Below are the code and all the weights of a small trained network. Each question names an input and a class and asks about switching units off, where a switched-off unit gives its printed mean instead of its output.

import numpy as np


def w(rows, s, z=0):
    codes = np.array(rows[::2]) - 128.0
    scale = np.full(codes.shape[1], s)
    scale[-1] = z or s
    return codes * scale


def f(y):
    return y / 2 * (1 + np.tanh(0.7978845608 * (y + 0.044715 * y**3)))


def log_softmax(a):
    a = a - a.max(-1, keepdims=True)
    return a - np.log(np.exp(a).sum(-1, keepdims=True))


def net(x, mask):
    res = np.array(x, float).reshape(1, 4) / 4 @ E
    y = f(res @ A[0][:, :-1].T + A[0][:, -1])
    res = res + np.where(mask, y, B[0][:, -1]) @ B[0][:, :-1]
    return log_softmax(res[-1] @ U[:, :-1].T + U[:, -1])


A, B = {}, {}
E = w([
[78,115,124,57,104,175,119,212,37,224,159,65],'x0',
[116,113,96,57,93,209,158,148,239,167,105,154],'x1',
[50,144,122,196,64,178,127,133,86,100,154,246],'x2',
[86,121,198,156,41,97,162,202,131,72,100,92],'x3',
],0.013)
A[0] = w([
[136,92,100,60,92,55,82,218,136,218,136,61,205],'neuron 1',
[113,109,155,141,47,172,80,40,190,95,166,201,172],'neuron 2',
[99,162,142,167,133,148,103,128,155,56,158,237,178],'neuron 3',
[158,149,163,112,145,88,48,203,89,61,102,118,149],'neuron 4',
[129,159,92,130,170,163,114,87,124,140,89,157,139],'neuron 5',
[191,164,179,173,219,65,49,154,158,84,182,82,166],'neuron 6',
[175,133,226,51,161,96,216,160,165,176,102,86,187],'neuron 7',
[194,133,156,108,188,58,129,82,161,139,95,136,253],'neuron 8',
[87,91,145,149,84,221,139,253,135,137,140,203,144],'neuron 9',
[112,124,75,153,166,179,103,39,149,144,137,189,176],'neuron 10',
[147,152,68,18,154,161,142,94,210,183,149,103,181],'neuron 11',
[171,146,153,113,138,134,141,85,87,136,197,177,138],'neuron 12',
[145,71,103,21,145,116,69,188,218,144,136,102,154],'neuron 13',
[122,98,132,122,137,149,149,182,94,197,132,125,110],'neuron 14',
[137,47,87,152,152,192,138,136,80,202,126,139,164],'neuron 15',
[136,147,182,201,151,75,85,106,100,95,100,71,131],'neuron 16',
[205,95,133,183,188,111,148,27,164,88,133,127,164],'neuron 17',
[73,160,165,156,168,107,130,90,64,2,123,181,211],'neuron 18',
[137,161,136,133,108,103,143,62,174,90,68,107,121],'neuron 19',
],0.0091,0.0043)
B[0] = w([
[79,49,148,39,120,183,158,165,76,189,95,57,244],'neuron 1',
[167,206,2,137,116,111,250,79,162,203,109,163,206],'neuron 2',
[79,160,70,230,101,72,167,157,202,172,99,159,220],'neuron 3',
[47,119,170,134,161,130,131,125,99,113,116,96,185],'neuron 4',
[181,146,168,114,157,118,105,118,145,132,199,222,169],'neuron 5',
[128,118,149,110,189,95,39,69,135,63,83,177,227],'neuron 6',
[112,34,114,109,112,188,107,69,122,113,103,98,226],'neuron 7',
[145,121,109,61,116,137,26,62,163,139,69,209,231],'neuron 8',
[92,134,93,109,169,134,215,211,117,158,98,136,221],'neuron 9',
[179,211,122,135,148,104,136,138,149,121,157,189,207],'neuron 10',
[167,123,209,94,131,181,50,140,223,218,140,125,238],'neuron 11',
[126,141,155,130,143,115,156,128,82,119,132,167,161],'neuron 12',
[153,35,156,100,104,216,56,121,175,219,169,102,224],'neuron 13',
[113,156,107,107,127,131,131,156,102,135,144,90,181],'neuron 14',
[136,163,131,127,150,114,92,183,166,153,184,78,177],'neuron 15',
[64,78,168,117,161,117,116,124,129,67,133,183,216],'neuron 16',
[188,117,142,134,149,85,129,25,163,90,103,177,249],'neuron 17',
[88,161,132,230,56,41,55,132,97,97,185,180,242],'neuron 18',
[94,96,18,132,108,95,92,97,159,130,176,132,191],'neuron 19',
],0.0084,0.017)
U = w([
[105,123,122,70,74,185,178,222,27,148,140,55,118],'0',
[120,117,149,149,183,75,87,81,123,22,92,165,111],'1',
[152,44,158,70,84,204,91,100,196,146,74,110,166],'2',
[98,158,64,188,98,116,205,194,153,133,87,153,233],'3',
[89,57,186,116,114,153,162,145,43,87,73,49,107],'4',
[210,159,199,83,159,137,94,135,203,148,165,175,99],'5',
[90,137,218,221,2,115,72,134,93,87,200,142,128],'6',
[184,154,66,183,68,97,163,23,182,108,90,161,2],'7',
],0.0089,0.0025)

Each question gives the input, the list of numbers given to net, and the class t.
The units are the neurons (one row each of A and B). Each row of codes is followed by its name. A weight is (code - 128) times the scale printed after its matrix; where a second scale follows, it is the last column's (A, B and U).
mask holds one flag per neuron, in row order. A switched-off neuron (its flag False) gives its mean, the last column of its row in B, instead of its output. The means were averaged over made-up inputs and are rounded, as every weight is.
A unit's drop is (log p(t) with every unit on - log p(t) with that unit switched off) / (log p(t) with every unit on - log p(t) with every unit switched off).
The circuit of an input: a set's keep is (log p(t) with only the set's units on - log p(t) with every unit switched off) / (log p(t) with every unit on - log p(t) with every unit switched off). Starting from the 12 units with the biggest drops (on a tie, the unit counted first), units are removed one at a time, each time the one whose removal leaves the highest keep (on an exact tie, the one counted first), for as long as the keep stays at least 0.8.
units of the circuit, in order: the units of the circuit, biggest drop first
most important unit: the unit with the biggest drop
top k neurons: the k neurons with the biggest drops, biggest first
drop of u: that unit's drop, to one decimal
input [-7,0,-8,1], class 1: units of the circuit, in order	neuron 6
input [-7,8,-6,-8], class 5: top 2 neurons	neuron 10; neuron 5
input [-2,7,6,-5], class 3: units of the circuit, in order	neuron 9; neuron 3
input [-5,-5,3,0], class 7: top 3 neurons	neuron 3; neuron 2; neuron 1
input [-4,5,1,3], class 7: top 2 neurons	neuron 1; neuron 2
input [-5,2,-1,-5], class 7: top 2 neurons	neuron 2; neuron 17
input [-4,-1,3,7], class 3: top 2 neurons	neuron 2; neuron 3
input [6,1,2,-6], class 5: top 2 neurons	neuron 11; neuron 5
input [4,-7,-1,-4], class 1: top 2 neurons	neuron 6; neuron 13
input [-3,-7,2,4], class 6: top 2 neurons	neuron 18; neuron 8
input [-8,2,-7,7], class 1: top 2 neurons	neuron 1; neuron 6
input [-8,7,7,3], class 3: top 2 neurons	neuron 9; neuron 3
input [8,-7,2,-4], class 0: drop of neuron 3	0.0
input [2,2,-3,6], class 0: drop of neuron 17	0.2
input [2,-4,5,-4], class 6: most important unit	neuron 18
input [2,1,-3,7], class 4: drop of neuron 11	0.1
input [1,-2,1,-2], class 6: drop of neuron 11	0.2
input [-1,2,-2,7], class 4: top 2 neurons	neuron 11; neuron 8
input [-5,-1,2,8], class 3: top 2 neurons	neuron 2; neuron 3
input [3,-8,-8,3], class 4: most important unit	neuron 1
